Here is a tiny trained network, its code and every weight. The questions are about switching its units off for an input and a target symbol, where a switched-off unit gives its printed mean instead of its output.

import numpy as np


def w(rows, s, z=0):
    codes = np.array(rows[::2]) - 128.0
    scale = np.full(codes.shape[1], s)
    scale[-1] = z or s
    return codes * scale


def softmax(a):
    e = np.exp(a - a.max(-1, keepdims=True))
    return e / e.sum(-1, keepdims=True)


def log_softmax(a):
    a = a - a.max(-1, keepdims=True)
    return a - np.log(np.exp(a).sum(-1, keepdims=True))


def net(x, mask):
    ids = ['βγδζθλμξπστψω'.index(c) for c in x.split()]
    T = len(ids)
    res = E[ids] + P[:T]
    u = 0
    for l in range(2):
        r = res
        for j in range(3):
            rows = slice(4 * j, 4 * j + 4)
            q, k, v = (r @ M[l][rows].T for M in (Q, K, V))
            z = softmax(np.where(np.tri(T) > 0, q @ k.T / 4**0.5, -1e9)) @ v
            o = O[l][rows]
            res = res + np.where(mask[u + j], z, o[:, -1]) @ o[:, :-1]
        u += 3
    return log_softmax(res[-1] @ U[:, :-1].T + U[:, -1])


Q, K, V, O = {}, {}, {}, {}
E = w([
[60,142,147],'β',
[123,161,63],'γ',
[125,153,207],'δ',
[116,185,130],'ζ',
[111,78,162],'θ',
[107,177,84],'λ',
[174,123,73],'μ',
[93,219,130],'ξ',
[54,151,77],'π',
[255,177,124],'σ',
[93,58,63],'τ',
[185,117,175],'ψ',
[164,64,126],'ω',
],0.016)
P = w([
[155,7,223],'0',
[176,10,203],'1',
[164,56,141],'2',
[176,78,105],'3',
[134,80,93],'4',
[166,102,65],'5',
[211,89,91],'6',
[152,71,74],'7',
[138,85,99],'8',
[144,95,54],'9',
[121,56,110],'10',
],0.0014)
Q[0] = w([
[107,165,156],'0.h0',
[67,228,195],'0.h0',
[153,90,116],'0.h0',
[165,54,97],'0.h0',
[143,88,141],'0.h1',
[111,234,109],'0.h1',
[94,2,147],'0.h1',
[144,94,133],'0.h1',
[127,145,126],'0.h2',
[169,145,112],'0.h2',
[214,14,132],'0.h2',
[214,154,102],'0.h2',
],0.0086)
K[0] = w([
[113,169,139],'0.h0',
[59,229,202],'0.h0',
[142,102,116],'0.h0',
[149,65,92],'0.h0',
[188,153,125],'0.h1',
[56,82,130],'0.h1',
[186,230,97],'0.h1',
[159,138,125],'0.h1',
[134,130,123],'0.h2',
[122,115,85],'0.h2',
[8,46,124],'0.h2',
[115,97,64],'0.h2',
],0.012)
V[0] = w([
[101,141,170],'0.h0',
[151,144,87],'0.h0',
[100,196,161],'0.h0',
[134,166,142],'0.h0',
[142,104,116],'0.h1',
[152,131,122],'0.h1',
[58,149,129],'0.h1',
[1,87,119],'0.h1',
[36,103,162],'0.h2',
[95,96,161],'0.h2',
[154,167,96],'0.h2',
[233,113,99],'0.h2',
],0.0088)
O[0] = w([
[92,187,117,110],'0.h0',
[138,113,155,91],'0.h0',
[93,199,158,4],'0.h0',
[132,155,149,63],'0.h0',
[151,111,116,161],'0.h1',
[147,136,121,146],'0.h1',
[62,120,157,35],'0.h1',
[35,74,149,39],'0.h1',
[54,134,131,193],'0.h2',
[70,131,109,205],'0.h2',
[178,126,153,39],'0.h2',
[255,105,95,139],'0.h2',
],0.0078,0.0017)
Q[1] = w([
[112,120,136],'1.h0',
[139,123,126],'1.h0',
[153,166,94],'1.h0',
[90,120,126],'1.h0',
[117,119,192],'1.h1',
[121,114,226],'1.h1',
[118,136,2],'1.h1',
[85,125,14],'1.h1',
[110,186,48],'1.h2',
[156,140,70],'1.h2',
[130,200,40],'1.h2',
[145,90,181],'1.h2',
],0.0082)
K[1] = w([
[152,122,117],'1.h0',
[114,128,119],'1.h0',
[98,164,178],'1.h0',
[160,128,126],'1.h0',
[120,140,186],'1.h1',
[132,169,242],'1.h1',
[113,118,22],'1.h1',
[96,145,45],'1.h1',
[70,237,12],'1.h2',
[162,192,91],'1.h2',
[110,222,2],'1.h2',
[173,58,202],'1.h2',
],0.0083)
V[1] = w([
[160,157,98],'1.h0',
[104,188,73],'1.h0',
[85,139,113],'1.h0',
[91,143,113],'1.h0',
[124,105,211],'1.h1',
[124,145,13],'1.h1',
[139,115,254],'1.h1',
[138,133,59],'1.h1',
[109,175,30],'1.h2',
[108,176,39],'1.h2',
[140,51,232],'1.h2',
[100,147,53],'1.h2',
],0.0086)
O[1] = w([
[95,125,153,79],'1.h0',
[152,109,197,24],'1.h0',
[175,119,143,109],'1.h0',
[172,120,148,102],'1.h0',
[135,146,81,122],'1.h1',
[124,64,233,161],'1.h1',
[126,189,33,84],'1.h1',
[118,110,154,163],'1.h1',
[148,85,255,49],'1.h2',
[144,108,227,44],'1.h2',
[129,163,22,255],'1.h2',
[158,104,193,87],'1.h2',
],0.008,0.0018)
U = w([
[107,221,196,131],'β',
[47,104,49,151],'γ',
[114,250,95,31],'δ',
[1,149,137,136],'ζ',
[139,185,166,192],'θ',
[53,99,191,90],'λ',
[130,128,183,122],'μ',
[167,154,146,1],'ξ',
[73,2,126,13],'π',
[238,195,98,206],'σ',
[167,90,194,142],'τ',
[195,66,62,162],'ψ',
[253,93,151,169],'ω',
],0.0076,0.0042)

Each question gives the input, a string of symbols that net reads in full, and the target symbol t.
The units are the heads (4 rows each of Q, K, V and O). Each row of codes is followed by its name. A weight is (code - 128) times the scale printed after its matrix; where a second scale follows, it is the last column's (O and U).
mask holds one flag per head, layer by layer. A switched-off head (its flag False) gives its mean, the last column of its rows in O, instead of its output. The means were averaged over made-up inputs and are rounded, as every weight is.
A unit's drop is (log p(t) with every unit on - log p(t) with that unit switched off) / (log p(t) with every unit on - log p(t) with every unit switched off).
The circuit of an input: a set's keep is (log p(t) with only the set's units on - log p(t) with every unit switched off) / (log p(t) with every unit on - log p(t) with every unit switched off). Starting from all 6 units, units are removed one at a time, each time the one whose removal leaves the highest keep (on an exact tie, the one counted first), for as long as the keep stays at least 0.8.
circuit, biggest first: the units of the circuit, biggest drop first
unit that matters most: the unit with the biggest drop
which heads matter: for each layer, one digit per head in row order, 1 if its drop is at least 0.15 and else 0, layers parted by /
drop when u is switched off: that unit's drop, to one decimal
input β σ θ, target σ: which heads matter	010 / 010
input θ ω θ θ λ ξ σ λ π ω, target ω: which heads matter	010 / 001
input ω β θ ψ τ θ τ θ τ π π, target λ: which heads matter	000 / 011
input β τ θ θ, target γ: unit that matters most	0.h1
input ω β ω θ ω λ ψ μ, target ω: circuit, biggest first	[1.h2 0.h2]
input ω θ θ τ σ ψ π ω τ, target ω: circuit, biggest first	[0.h1 1.h2]
input θ σ ω θ θ τ, target τ: which heads matter	010 / 011
input ψ ω ψ γ, target τ: which heads matter	000 / 011
input ω θ δ λ μ π σ ψ ω, target ω: which heads matter	010 / 010
input δ ω ψ, target σ: circuit, biggest first	[1.h1 0.h1]
input θ θ θ ω θ π, target λ: circuit, biggest first	[1.h2 1.h1]
input ζ β σ β, target σ: which heads matter	001 / 010
input ψ ζ δ ω ξ, target β: circuit, biggest first	[1.h2 0.h0]
input ψ ξ θ ξ ω ξ ω θ γ δ, target δ: which heads matter	100 / 011
input β ψ μ, target ω: unit that matters most	1.h0
input β ω θ τ, target π: circuit, biggest first	[1.h1 0.h0]
input π θ π ξ μ σ ψ θ θ ω τ, target ω: circuit, biggest first	[0.h1 1.h2]
input θ β τ, target π: drop when 1.h1 is switched off	0.3
input τ β σ θ ω θ, target ω: drop when 1.h0 is switched off	0.1
input ξ ω ω σ ω ψ γ, target ω: drop when 1.h1 is switched off	0.1
input θ ξ δ, target δ: drop when 0.h0 is switched off	0.1
input ω θ θ β ω, target γ: unit that matters most	1.h2
